Here is a tiny trained network, its code and every weight. The questions are about switching its units off for an input and a target symbol, where a switched-off unit gives its printed mean instead of its output.

import numpy as np


def w(rows, s, z=0):
    codes = np.array(rows[::2]) - 128.0
    scale = np.full(codes.shape[1], s)
    scale[-1] = z or s
    return codes * scale


def f(y):
    return np.maximum(y, 0)


def softmax(a):
    e = np.exp(a - a.max(-1, keepdims=True))
    return e / e.sum(-1, keepdims=True)


def log_softmax(a):
    a = a - a.max(-1, keepdims=True)
    return a - np.log(np.exp(a).sum(-1, keepdims=True))


def net(x, mask):
    ids = ['ΞΣΦΨΩαδελμπ'.index(c) for c in x.split()]
    T = len(ids)
    res = E[ids] + P[:T]
    u = 0
    for l in range(2):
        q, k, v = (res @ M[l].T for M in (Q, K, V))
        z = softmax(np.where(np.tri(T) > 0, q @ k.T / 4**0.5, -1e9)) @ v
        res = res + np.where(mask[u], z, O[l][:, -1]) @ O[l][:, :-1]
        u += 1
        y = f(res @ A[l][:, :-1].T + A[l][:, -1])
        res = res + np.where(mask[u : u + 8], y, B[l][:, -1]) @ B[l][:, :-1]
        u += 8
    return log_softmax(res[-1] @ U[:, :-1].T + U[:, -1])


Q, K, V, O, A, B = {}, {}, {}, {}, {}, {}
E = w([
[94,71,120,115,156,90,124,146,123,64,130],'Ξ',
[156,149,114,48,129,81,186,56,189,129,152],'Σ',
[105,91,88,105,180,141,103,176,46,153,130],'Φ',
[159,71,79,159,99,132,125,206,132,118,134],'Ψ',
[116,161,151,80,117,169,91,80,12,174,104],'Ω',
[180,209,177,107,79,79,131,174,133,161,145],'α',
[164,171,83,94,92,144,75,150,132,139,120],'δ',
[184,176,102,145,75,127,92,146,100,170,201],'ε',
[198,172,88,157,146,201,182,117,54,46,140],'λ',
[151,80,23,139,135,123,246,134,126,102,119],'μ',
[98,145,109,191,107,155,251,50,87,175,120],'π',
],0.022)
P = w([
[150,186,146,43,98,67,180,184,138,212,61],'0',
[155,101,182,65,65,134,154,184,91,96,49],'1',
[234,93,170,56,136,63,155,143,148,206,137],'2',
[154,114,148,86,51,140,124,156,84,87,61],'3',
[229,82,174,46,143,129,135,145,162,148,158],'4',
[135,139,152,62,85,152,88,161,126,83,109],'5',
[252,140,104,71,158,137,117,114,162,176,160],'6',
[135,151,128,99,77,120,143,162,112,106,117],'7',
[189,101,128,118,191,129,117,111,145,160,168],'8',
[120,172,125,108,81,131,138,150,114,94,144],'9',
[201,73,111,134,182,149,121,82,136,129,185],'10',
[112,171,91,156,94,129,159,125,115,85,140],'11',
[163,17,122,192,180,130,136,74,136,108,196],'12',
[118,180,100,146,79,111,140,133,110,108,140],'13',
],0.011)
Q[0] = w([
[95,186,143,166,168,3,119,77,133,196,162],'0.h1',
[144,92,103,126,165,158,175,102,91,122,209],'0.h1',
[108,147,97,101,102,198,126,83,111,73,173],'0.h1',
[153,134,197,132,203,147,127,73,224,129,152],'0.h1',
],0.0072)
K[0] = w([
[105,194,189,120,117,104,209,191,140,160,57],'0.h1',
[171,65,39,219,251,159,126,5,168,125,110],'0.h1',
[103,96,146,140,175,140,26,29,176,186,154],'0.h1',
[146,137,135,2,172,65,187,126,170,127,134],'0.h1',
],0.0063)
V[0] = w([
[24,150,131,142,213,128,81,80,151,134,73],'0.h1',
[154,81,152,51,131,47,162,99,78,196,119],'0.h1',
[45,113,222,97,71,159,98,131,193,160,203],'0.h1',
[99,185,197,183,122,102,199,203,106,105,3],'0.h1',
],0.0046)
O[0] = w([
[60,125,50,206,204,101,161,147,129,41,73,22],'0.h1',
[233,105,57,59,155,186,75,75,76,195,106,146],'0.h1',
[141,206,47,197,2,49,100,61,4,207,90,2],'0.h1',
[130,99,150,110,136,169,148,54,135,112,30,120],'0.h1',
],0.0085,0.0096)
A[0] = w([
[27,117,186,91,88,141,108,171,123,103,64,52],'0.n1',
[81,158,89,154,78,178,102,254,158,129,46,177],'0.n2',
[75,148,153,146,100,144,227,159,198,83,74,170],'0.n3',
[79,191,170,61,65,92,119,109,192,96,75,100],'0.n4',
[166,155,206,112,126,143,129,113,191,114,113,254],'0.n5',
[167,58,89,145,137,131,174,103,137,137,192,111],'0.n6',
[145,224,172,132,153,115,142,117,72,81,58,127],'0.n7',
[154,188,115,130,201,186,143,117,78,160,121,175],'0.n8',
],0.0071,0.0035)
B[0] = w([
[82,88,74,177,104,117,151,131,87,105,103,138],'0.n1',
[139,136,65,96,2,226,194,203,148,115,152,136],'0.n2',
[103,111,199,136,87,133,36,113,134,93,154,176],'0.n3',
[135,184,68,161,151,140,219,102,129,26,64,139],'0.n4',
[136,110,133,105,150,161,66,154,118,192,74,251],'0.n5',
[77,190,163,43,166,108,114,60,138,130,116,226],'0.n6',
[115,103,157,98,130,28,146,128,62,139,187,155],'0.n7',
[108,62,204,117,135,173,101,144,109,117,127,212],'0.n8',
],0.0099,0.012)
Q[1] = w([
[148,74,128,185,75,108,48,151,90,92,111],'1.h1',
[77,163,65,207,37,62,254,112,62,104,80],'1.h1',
[135,99,106,101,141,86,124,151,132,169,171],'1.h1',
[157,97,169,127,126,109,150,84,110,117,133],'1.h1',
],0.008)
K[1] = w([
[204,33,148,118,139,104,105,206,87,123,191],'1.h1',
[166,113,139,95,113,81,71,153,82,147,3],'1.h1',
[120,148,146,103,149,227,146,183,42,161,173],'1.h1',
[87,92,210,124,124,186,126,67,106,114,129],'1.h1',
],0.0065)
V[1] = w([
[88,13,82,112,110,142,93,159,104,183,167],'1.h1',
[142,73,123,187,121,153,209,64,135,116,157],'1.h1',
[26,162,110,134,76,199,109,58,161,254,61],'1.h1',
[92,150,113,96,144,39,156,123,234,78,110],'1.h1',
],0.0062)
O[1] = w([
[119,109,79,136,145,105,175,128,60,172,147,185],'1.h1',
[134,93,205,145,191,181,89,171,139,251,97,15],'1.h1',
[173,99,128,254,158,140,96,132,108,180,80,30],'1.h1',
[210,63,81,86,163,147,172,99,100,132,77,2],'1.h1',
],0.011,0.0066)
A[1] = w([
[133,175,168,121,150,147,86,119,125,82,108,82],'1.n1',
[57,75,52,136,113,108,138,143,176,99,65,136],'1.n2',
[139,157,135,145,175,106,183,129,167,146,84,109],'1.n3',
[109,133,1,157,191,107,126,78,144,119,26,114],'1.n4',
[177,201,134,100,135,48,99,38,159,94,93,27],'1.n5',
[62,175,137,140,78,94,154,131,100,105,163,249],'1.n6',
[105,152,202,97,195,175,129,66,122,172,199,232],'1.n7',
[44,160,157,90,168,100,63,164,89,164,116,63],'1.n8',
],0.0075,0.0021)
B[1] = w([
[117,72,102,155,119,119,181,147,154,174,111,178],'1.n1',
[138,72,156,187,181,66,187,148,81,2,164,135],'1.n2',
[193,175,140,129,90,163,159,156,156,148,214,133],'1.n3',
[125,105,103,178,106,161,150,57,166,53,198,132],'1.n4',
[87,145,165,143,141,181,177,179,153,123,139,147],'1.n5',
[240,89,94,150,213,139,106,116,82,208,95,179],'1.n6',
[81,95,104,151,77,65,97,120,151,126,72,252],'1.n7',
[90,167,166,212,89,192,149,110,127,75,132,184],'1.n8',
],0.0084,0.025)
U = w([
[159,86,134,155,131,70,140,114,114,62,140,180],'Ξ',
[139,148,139,128,163,228,107,78,158,88,133,60],'Σ',
[8,124,78,95,211,230,163,201,88,168,146,90],'Φ',
[105,11,87,131,41,119,200,206,144,191,179,5],'Ψ',
[81,180,136,87,175,157,82,55,57,98,99,140],'Ω',
[111,203,180,93,163,88,147,201,115,115,43,156],'α',
[100,152,4,124,85,141,70,158,142,79,42,168],'δ',
[171,107,122,127,93,81,64,89,151,132,206,199],'ε',
[54,175,189,87,56,123,92,185,160,53,144,132],'λ',
[161,35,99,34,157,117,57,130,127,145,58,150],'μ',
[123,55,128,184,140,137,136,170,182,179,99,172],'π',
],0.0044,0.0034)

Each question gives the input, a string of symbols that net reads in full, and the target symbol t.
The units are the heads (4 rows each of Q, K, V and O) and the neurons (one row each of A and B). Each row of codes is followed by its name. A weight is (code - 128) times the scale printed after its matrix; where a second scale follows, it is the last column's (O, A, B and U).
mask holds one flag per unit, layer by layer, with each layer's heads first. A switched-off unit (its flag False) gives its mean, the last column of its rows in O or B, instead of its output. The means were averaged over made-up inputs and are rounded, as every weight is.
A unit's drop is (log p(t) with every unit on - log p(t) with that unit switched off) / (log p(t) with every unit on - log p(t) with every unit switched off).
The circuit of an input: a set's keep is (log p(t) with only the set's units on - log p(t) with every unit switched off) / (log p(t) with every unit on - log p(t) with every unit switched off). Starting from the 12 units with the biggest drops (on a tie, the unit counted first), units are removed one at a time, each time the one whose removal leaves the highest keep (on an exact tie, the one counted first), for as long as the keep stays at least 0.8.
units of the circuit, in order: the units of the circuit, biggest drop first
most important unit: the unit with the biggest drop
top k neurons: the k neurons with the biggest drops, biggest first
top k neurons in layer l: the k neurons of layer l with the biggest drops, biggest first
input Σ μ λ Ψ ε μ ε, target μ: most important unit	0.n5
input ε Ξ λ Ω Ω, target λ: top 3 neurons	(1.n8, 0.n8, 1.n7)
input λ Ω λ Ψ, target Ψ: top 3 neurons	(0.n2, 0.n6, 0.n5)
input Ξ λ λ Ω λ λ μ λ Ξ μ Ψ, target μ: top 2 neurons	(0.n5, 1.n8)
input μ λ δ δ λ λ λ π λ Ξ Ψ, target λ: top 2 neurons in layer 1	(1.n6, 1.n1)
input λ Ξ λ Σ ε ε λ Φ π ε α μ λ, target μ: top 2 neurons	(0.n5, 0.n6)
input Ξ λ δ λ Ω ε μ λ μ λ λ μ δ, target μ: units of the circuit, in order	(0.n5, 1.h1)
input Ξ μ μ ε λ Ω λ μ Ξ Φ Φ λ ε, target λ: units of the circuit, in order	(1.h1, 0.h1)
input λ Ω μ Ω λ λ δ λ μ λ δ μ Ξ, target μ: units of the circuit, in order	(1.h1, 0.n5, 0.n6)
input λ μ λ ε λ ε, target ε: units of the circuit, in order	(1.n6, 0.h1, 0.n5, 1.h1)
input ε λ Σ, target λ: top 2 neurons in layer 1	(1.n5, 1.n8)
input Ψ Ψ α α Φ Φ, target Φ: units of the circuit, in order	(1.n7, 1.h1, 0.n2, 0.n1)
input λ λ μ μ δ α Ξ μ Ξ, target μ: top 3 neurons in layer 0	(0.n5, 0.n6, 0.n8)
input μ λ λ μ λ λ Φ, target λ: units of the circuit, in order	(1.h1)
input Φ ε ε λ μ λ Ξ λ Φ, target λ: units of the circuit, in order	(0.n5, 0.h1, 1.h1)
input μ λ λ λ μ Σ δ ε Ψ ε μ α λ, target μ: units of the circuit, in order	(0.n5, 0.n6, 1.h1, 1.n8)
input Ω λ λ Ψ Σ, target λ: units of the circuit, in order	(0.h1, 1.n5, 1.h1)
input λ δ Ξ μ Σ λ Ξ, target λ: top 3 neurons	(1.n8, 1.n6, 1.n5)
input δ μ δ λ λ λ Ξ α δ Ψ, target Ψ: units of the circuit, in order	(0.n2, 1.h1, 0.n5)
input π λ μ, target π: most important unit	1.h1
input ε Ω μ λ μ Ξ, target Ξ: top 2 neurons	(1.n2, 0.n6)
input Ψ ε λ λ μ λ ε, target μ: top 4 neurons in layer 0	(0.n5, 0.n6, 0.n8, 0.n7)
input λ Ω λ π λ Ξ ε Ω λ λ μ, target μ: top 2 neurons	(0.n6, 1.n8)
input Σ μ Ξ λ μ λ μ λ λ ε ε δ, target δ: top 4 neurons	(0.n2, 0.n8, 0.n4, 0.n7)
input μ λ Φ λ λ μ λ μ α, target μ: top 3 neurons in layer 0	(0.n5, 0.n6, 0.n8)
input λ μ μ π λ δ λ μ Ω Σ, target Σ: top 3 neurons	(0.n4, 0.n8, 1.n4)
input π μ ε Ξ Φ λ ε Σ α λ Ω λ Ξ, target λ: units of the circuit, in order	(1.h1)
input λ Ξ λ α ε ε δ Ω λ Ξ Σ μ α, target μ: units of the circuit, in order	(0.n5, 1.h1)
input λ μ μ Ψ Ψ λ μ, target μ: units of the circuit, in order	(1.h1, 0.n6)
